[[ 25 -50  44]
 [ 13 -52 -19]
 [ 41  13  35]
 [-27   1  39]
 [ 38 -50  20]
 [ 48  39  42]
 [-52 -51  16]
 [-19 -38  42]
 [ 17  50 -49]
 [ 48  52 -17]]
->
[[ 44 -19  35  39  20  42  16  42 -49 -17]
 [-50 -52  13   1 -50  39 -51 -38  50  52]
 [ 25  13  41 -27  38  48 -52 -19  17  48]]

[[-38  -3  11  30  -4  25   6  24   9  23  -1  16  -6  16   3]
 [-41 -21  19  23  -4  25  11  18  -5  16  -2  10 -10  16   5]
 [-41 -22  18  25  -4  23  10  18  -4  18  -2  11 -11  15   5]]
->
[[  3   5   5]
 [ 16  16  15]
 [ -6 -10 -11]
 [ 16  10  11]
 [ -1  -2  -2]
 [ 23  16  18]
 [  9  -5  -4]
 [ 24  18  18]
 [  6  11  10]
 [ 25  25  23]
 [ -4  -4  -4]
 [ 30  23  25]
 [ 11  19  18]
 [ -3 -21 -22]
 [-38 -41 -41]]

[[  6  -1  -5  28  -7 -19 -19 -47]
 [  2   6 -11   0  21  17 -41 -20]]
->
[[-47 -20]
 [-19 -41]
 [-19  17]
 [ -7  21]
 [ 28   0]
 [ -5 -11]
 [ -1   6]
 [  6   2]]

[[ 28 -49  -3  10 -20  -1  22  20  -6 -12]
 [ 14  18  17 -26 -31  30 -21  33  -7   2]
 [ 23 -13   0 -12   2   3 -25   8  15   3]
 [ 26  15  49   3 -30   0 -19   9  26  -4]
 [ 15   1   5 -11  14 -13  15  49 -10  19]
 [  5  35   4 -35 -17  29 -15  36  -6  19]]
->
[[-12   2   3  -4  19  19]
 [ -6  -7  15  26 -10  -6]
 [ 20  33   8   9  49  36]
 [ 22 -21 -25 -19  15 -15]
 [ -1  30   3   0 -13  29]
 [-20 -31   2 -30  14 -17]
 [ 10 -26 -12   3 -11 -35]
 [ -3  17   0  49   5   4]
 [-49  18 -13  15   1  35]
 [ 28  14  23  26  15   5]]

[[ 9  3 34 -7 -9  7 35  2]
 [ 1  1 -6 -8 33 -7 39 37]
 [ 1  5  1 -6 -1 30 37 32]
 [34  2 -5 -4 33 -8 40 35]
 [ 7  2 29 -8 26  7 37  1]]
->
[[ 2 37 32 35  1]
 [35 39 37 40 37]
 [ 7 -7 30 -8  7]
 [-9 33 -1 33 26]
 [-7 -8 -6 -4 -8]
 [34 -6  1 -5 29]
 [ 3  1  5  2  2]
 [ 9  1  1 34  7]]

[[ -5  22   2  36 -21 -14  22  27  20]
 [ -5 -17  -9  35 -16 -16  28 -20   0]
 [ 19  39  25 -13  18  22 -10  46  18]]
->
[[ 20   0  18]
 [ 27 -20  46]
 [ 22  28 -10]
 [-14 -16  22]
 [-21 -16  18]
 [ 36  35 -13]
 [  2  -9  25]
 [ 22 -17  39]
 [ -5  -5  19]]
---
[[ 34 -30 -24  16 -20 -34 -24 -42  15 -10   8  27  29  -1   5]
 [  7  -6  -8  -3  28 -13 -36  14 -28 -23  19  29  15 -13  -9]]
->
[[-30 -24  16 -20 -34 -24 -42  15 -10   8  27  29  -1   5  34]
 [ -6  -8  -3  28 -13 -36  14 -28 -23  19  29  15 -13  -9   7]]

[[44 -8  1 20 -4]
 [41 -7  0 20 -4]
 [27 13 -4 36 19]]
->
[[-8  1 20 -4 44]
 [-7  0 20 -4 41]
 [13 -4 36 19 27]]

[[  9  -3   1  -5   3   7  -5 -26  10   3  14 -11   7]
 [ -3  -7  -1  14  12  -4 -29  -5   2   0  -2   6  15]
 [ -3 -16  -1   3 -19 -29  -2 -12   9 -28  -1  16 -10]
 [ -7   1   0 -14  -4 -35  -7  -3  -6 -17  -6  28   2]
 [-46  49 -17 -37  20 -14  -8  -2  22  11 -21   7 -24]
 [-24  11 -10  -3 -30   0   4 -24  11  15  -1  -9 -12]
 [-41  28 -29  -6  19  13 -12  -6  13  17 -21  -5 -15]]
->
[[ -3   1  -5   3   7  -5 -26  10   3  14 -11   7   9]
 [ -7  -1  14  12  -4 -29  -5   2   0  -2   6  15  -3]
 [-16  -1   3 -19 -29  -2 -12   9 -28  -1  16 -10  -3]
 [  1   0 -14  -4 -35  -7  -3  -6 -17  -6  28   2  -7]
 [ 49 -17 -37  20 -14  -8  -2  22  11 -21   7 -24 -46]
 [ 11 -10  -3 -30   0   4 -24  11  15  -1  -9 -12 -24]
 [ 28 -29  -6  19  13 -12  -6  13  17 -21  -5 -15 -41]]

[[  2  -5 -31 -19   5  17   6  18  29   2]
 [ 36 -21 -40  44 -12 -15  -6 -22  40  -6]
 [ -4 -12  31  13  -3 -17   1 -18 -28  -2]
 [  2   0   2   2   1   0   0   0  -4   1]
 [  0   1   1   0  -1   0  -1   0   0   0]
 [  0  -2   1   1   0  -1   0  -1  -1   0]
 [  0   3   0   1  -1   0  -1   0   0   0]]
->
[[ -5 -31 -19   5  17   6  18  29   2   2]
 [-21 -40  44 -12 -15  -6 -22  40  -6  36]
 [-12  31  13  -3 -17   1 -18 -28  -2  -4]
 [  0   2   2   1   0   0   0  -4   1   2]
 [  1   1   0  -1   0  -1   0   0   0   0]
 [ -2   1   1   0  -1   0  -1  -1   0   0]
 [  3   0   1  -1   0  -1   0   0   0   0]]

[[-11  14  -3  19 -43   6  -3  -1 -10  -5   2]
 [-13 -33  -3   0 -23 -10   9  10  14 -23   9]]
->
[[ 14  -3  19 -43   6  -3  -1 -10  -5   2 -11]
 [-33  -3   0 -23 -10   9  10  14 -23   9 -13]]

[[ 17  16 -10  29   8  21]
 [-11 -26  26 -26 -12   0]
 [ 16  -4  -8 -20 -30  -6]
 [  2 -55  21   4   7 -21]
 [-37  23 -16  19   7  37]]
->
[[ 16 -10  29   8  21  17]
 [-26  26 -26 -12   0 -11]
 [ -4  -8 -20 -30  -6  16]
 [-55  21   4   7 -21   2]
 [ 23 -16  19   7  37 -37]]

[[  9 -29   9  25  24  11  19  39  28]
 [ -5  43   6   3 -34  -4  28  11 -17]
 [-10   9  10 -13 -11   1 -28  -5  46]
 [  0   9   9 -25  -4 -24  15 -24 -13]
 [-22   3   8 -41 -10 -17  20 -21  12]]
->
[[-29   9  25  24  11  19  39  28   9]
 [ 43   6   3 -34  -4  28  11 -17  -5]
 [  9  10 -13 -11   1 -28  -5  46 -10]
 [  9   9 -25  -4 -24  15 -24 -13   0]
 [  3   8 -41 -10 -17  20 -21  12 -22]]

[[ 13  21  23  10   1  26  20  18  20  35]
 [ -5  34  27   0 -11  42  -1   2  25  51]
 [ 20  20  25  11   8  20  26  28  26  32]]
->
[[ 21  23  10   1  26  20  18  20  35  13]
 [ 34  27   0 -11  42  -1   2  25  51  -5]
 [ 20  25  11   8  20  26  28  26  32  20]]

[[ 11  35 -46  31  14 -15  25  41 -49  35 -46]
 [ 51  30   9  15 -29 -34 -39 -15 -19 -32 -26]
 [-40   7 -40  15 -27 -25  24  27 -24 -37 -32]
 [ 33  36 -35  -6  32 -14 -22 -48 -12 -42 -18]
 [-25  34 -35  17 -35  29  37  30   4  42 -53]
 [  5  32  30 -32  28  47   3 -49   2 -49 -31]
 [-19   8 -15   3  20 -31  36  30 -36 -37  32]
 [-12   6  37  -5  48 -17  28 -41 -17 -27  38]]
->
[[ 35 -46  31  14 -15  25  41 -49  35 -46  11]
 [ 30   9  15 -29 -34 -39 -15 -19 -32 -26  51]
 [  7 -40  15 -27 -25  24  27 -24 -37 -32 -40]
 [ 36 -35  -6  32 -14 -22 -48 -12 -42 -18  33]
 [ 34 -35  17 -35  29  37  30   4  42 -53 -25]
 [ 32  30 -32  28  47   3 -49   2 -49 -31   5]
 [  8 -15   3  20 -31  36  30 -36 -37  32 -19]
 [  6  37  -5  48 -17  28 -41 -17 -27  38 -12]]
